Below are the code and all the weights of a small trained network. Each question names an input and a target symbol and asks about switching units off, where a switched-off unit gives its printed mean instead of its output.

import numpy as np


def w(rows, s, z=0):
    codes = np.array(rows[::2]) - 128.0
    scale = np.full(codes.shape[1], s)
    scale[-1] = z or s
    return codes * scale


def f(y):
    return y / 2 * (1 + np.tanh(0.7978845608 * (y + 0.044715 * y**3)))


def softmax(a):
    e = np.exp(a - a.max(-1, keepdims=True))
    return e / e.sum(-1, keepdims=True)


def log_softmax(a):
    a = a - a.max(-1, keepdims=True)
    return a - np.log(np.exp(a).sum(-1, keepdims=True))


def net(x, mask):
    ids = ['αγζηθλξπτφ'.index(c) for c in x.split()]
    T = len(ids)
    res = E[ids] + P[:T]
    r = res
    for j in range(3):
        rows = slice(3 * j, 3 * j + 3)
        q, k, v = (r @ M[0][rows].T for M in (Q, K, V))
        z = softmax(np.where(np.tri(T) > 0, q @ k.T / 3**0.5, -1e9)) @ v
        o = O[0][rows]
        res = res + np.where(mask[j], z, o[:, -1]) @ o[:, :-1]
    y = f(res @ A[0][:, :-1].T + A[0][:, -1])
    res = res + np.where(mask[3:7], y, B[0][:, -1]) @ B[0][:, :-1]
    return log_softmax(res[-1] @ U[:, :-1].T + U[:, -1])


Q, K, V, O, A, B = {}, {}, {}, {}, {}, {}
E = w([
[139,86,142,217,93],'α',
[138,98,16,205,197],'γ',
[128,236,140,95,158],'ζ',
[14,212,209,112,83],'η',
[146,81,168,148,165],'θ',
[95,133,183,174,49],'λ',
[53,78,135,159,152],'ξ',
[88,199,245,111,91],'π',
[68,139,9,60,164],'τ',
[130,220,223,190,143],'φ',
],0.013)
P = w([
[215,132,69,207,36],'0',
[174,108,203,146,238],'1',
[43,202,121,247,159],'2',
[142,67,197,124,210],'3',
[6,176,75,239,148],'4',
[129,55,206,124,212],'5',
[14,199,106,248,156],'6',
[128,51,212,132,218],'7',
[1,171,74,241,162],'8',
],0.0082)
Q[0] = w([
[252,75,133,77,127],'h0',
[109,93,126,86,118],'h0',
[151,112,80,113,157],'h0',
[90,72,154,41,139],'h1',
[148,147,189,135,139],'h1',
[128,152,91,98,194],'h1',
[108,206,120,165,155],'h2',
[39,134,93,208,92],'h2',
[137,175,63,106,120],'h2',
],0.023)
K[0] = w([
[57,145,141,189,221],'h0',
[94,133,132,103,105],'h0',
[116,140,104,112,188],'h0',
[94,54,178,48,177],'h1',
[119,148,147,141,143],'h1',
[157,164,105,114,161],'h1',
[185,179,117,100,89],'h2',
[180,112,73,168,2],'h2',
[137,178,54,119,125],'h2',
],0.024)
V[0] = w([
[83,46,131,116,188],'h0',
[71,148,152,194,192],'h0',
[146,188,85,74,100],'h0',
[136,129,164,103,86],'h1',
[115,45,162,77,153],'h1',
[106,138,171,162,124],'h1',
[115,90,106,130,15],'h2',
[193,84,237,109,130],'h2',
[3,172,173,82,118],'h2',
],0.019)
O[0] = w([
[141,140,33,68,135,5],'h0',
[196,82,126,145,190,159],'h0',
[60,165,122,174,201,74],'h0',
[109,151,102,97,165,112],'h1',
[156,201,191,145,155,2],'h1',
[171,139,111,103,124,227],'h1',
[124,231,71,105,129,192],'h2',
[99,143,173,112,9,196],'h2',
[25,88,55,151,165,21],'h2',
],0.015,0.0099)
A[0] = w([
[126,122,159,56,75,28],'n0',
[161,36,181,119,153,17],'n1',
[67,94,208,1,175,53],'n2',
[71,121,222,49,108,253],'n3',
],0.01,0.0026)
B[0] = w([
[112,131,128,214,167,254],'n0',
[63,169,132,19,145,241],'n1',
[117,254,89,197,153,162],'n2',
[163,78,83,148,126,249],'n3',
],0.015,0.018)
U = w([
[112,236,126,193,142,4],'α',
[110,169,178,127,178,121],'γ',
[82,76,208,200,212,183],'ζ',
[43,147,31,197,122,34],'η',
[127,13,102,199,98,162],'θ',
[21,246,56,105,54,129],'λ',
[121,116,15,126,111,248],'ξ',
[3,103,82,149,5,87],'π',
[106,167,70,166,210,98],'τ',
[82,38,175,96,42,186],'φ',
],0.0051,0.0032)

Each question gives the input, a string of symbols that net reads in full, and the target symbol t.
The units are the heads (3 rows each of Q, K, V and O) and the neurons (one row each of A and B). Each row of codes is followed by its name. A weight is (code - 128) times the scale printed after its matrix; where a second scale follows, it is the last column's (O, A, B and U).
mask holds one flag per unit, heads first, then neurons. A switched-off unit (its flag False) gives its mean, the last column of its rows in O or B, instead of its output. The means were averaged over made-up inputs and are rounded, as every weight is.
A unit's drop is (log p(t) with every unit on - log p(t) with that unit switched off) / (log p(t) with every unit on - log p(t) with every unit switched off).
The circuit of an input: a set's keep is (log p(t) with only the set's units on - log p(t) with every unit switched off) / (log p(t) with every unit on - log p(t) with every unit switched off). Starting from all 7 units, units are removed one at a time, each time the one whose removal leaves the highest keep (on an exact tie, the one counted first), for as long as the keep stays at least 0.8.
units of the circuit, in order: the units of the circuit, biggest drop first
unit that matters most: the unit with the biggest drop
k most important neurons: the k neurons with the biggest drops, biggest first
heads that matter: for each layer, one digit per head in row order, 1 if its drop is at least 0.15 and else 0, layers parted by /
input η α α φ θ λ θ, target η: units of the circuit, in order => (h2)
input λ λ γ α θ γ λ θ, target γ: units of the circuit, in order => (n1 h0 h1)
input γ η λ π, target η: 2 most important neurons => (n2 n3)
input ζ α θ τ α ξ, target ζ: heads that matter => 110
input α α α τ, target τ: units of the circuit, in order => (h2 h0 h1)
input α α ζ π ζ π ζ, target α: 3 most important neurons => (n1 n0 n3)
input φ θ γ α ζ, target φ: heads that matter => 100
input ζ ζ α ζ λ, target ζ: heads that matter => 101
input θ α φ θ φ θ ζ, target θ: 2 most important neurons => (n1 n0)
input τ θ ζ λ ξ ζ ζ α ζ, target τ: heads that matter => 001
input ζ λ π α ξ ξ π α, target φ: units of the circuit, in order => (h2 n2)
input α α θ α τ π, target η: units of the circuit, in order => (n2 h2 n3 h1)
input ζ γ θ η λ η η, target ζ: heads that matter => 101
input π η α α α λ α λ, target θ: units of the circuit, in order => (n3 n1 h2)
input λ ζ λ α η λ α, target λ: units of the circuit, in order => (h2)
input φ α λ α τ α η, target φ: units of the circuit, in order => (h0 n0 n2)
input ξ π φ, target ξ: units of the circuit, in order => (h1 h0)
input γ ζ α η ζ η λ π α, target γ: units of the circuit, in order => (h2 n0)
input α ζ ζ λ ζ ξ α τ, target τ: units of the circuit, in order => (h2 h0 n2)
input τ ζ λ α π α α ζ, target λ: units of the circuit, in order => (n1 n2 h2)
input θ α α α γ α π, target θ: heads that matter => 000
input λ ζ α λ ξ α, target φ: unit that matters most => h0
input η π α, target η: heads that matter => 001
input α α γ α α α θ α α, target α: heads that matter => 001
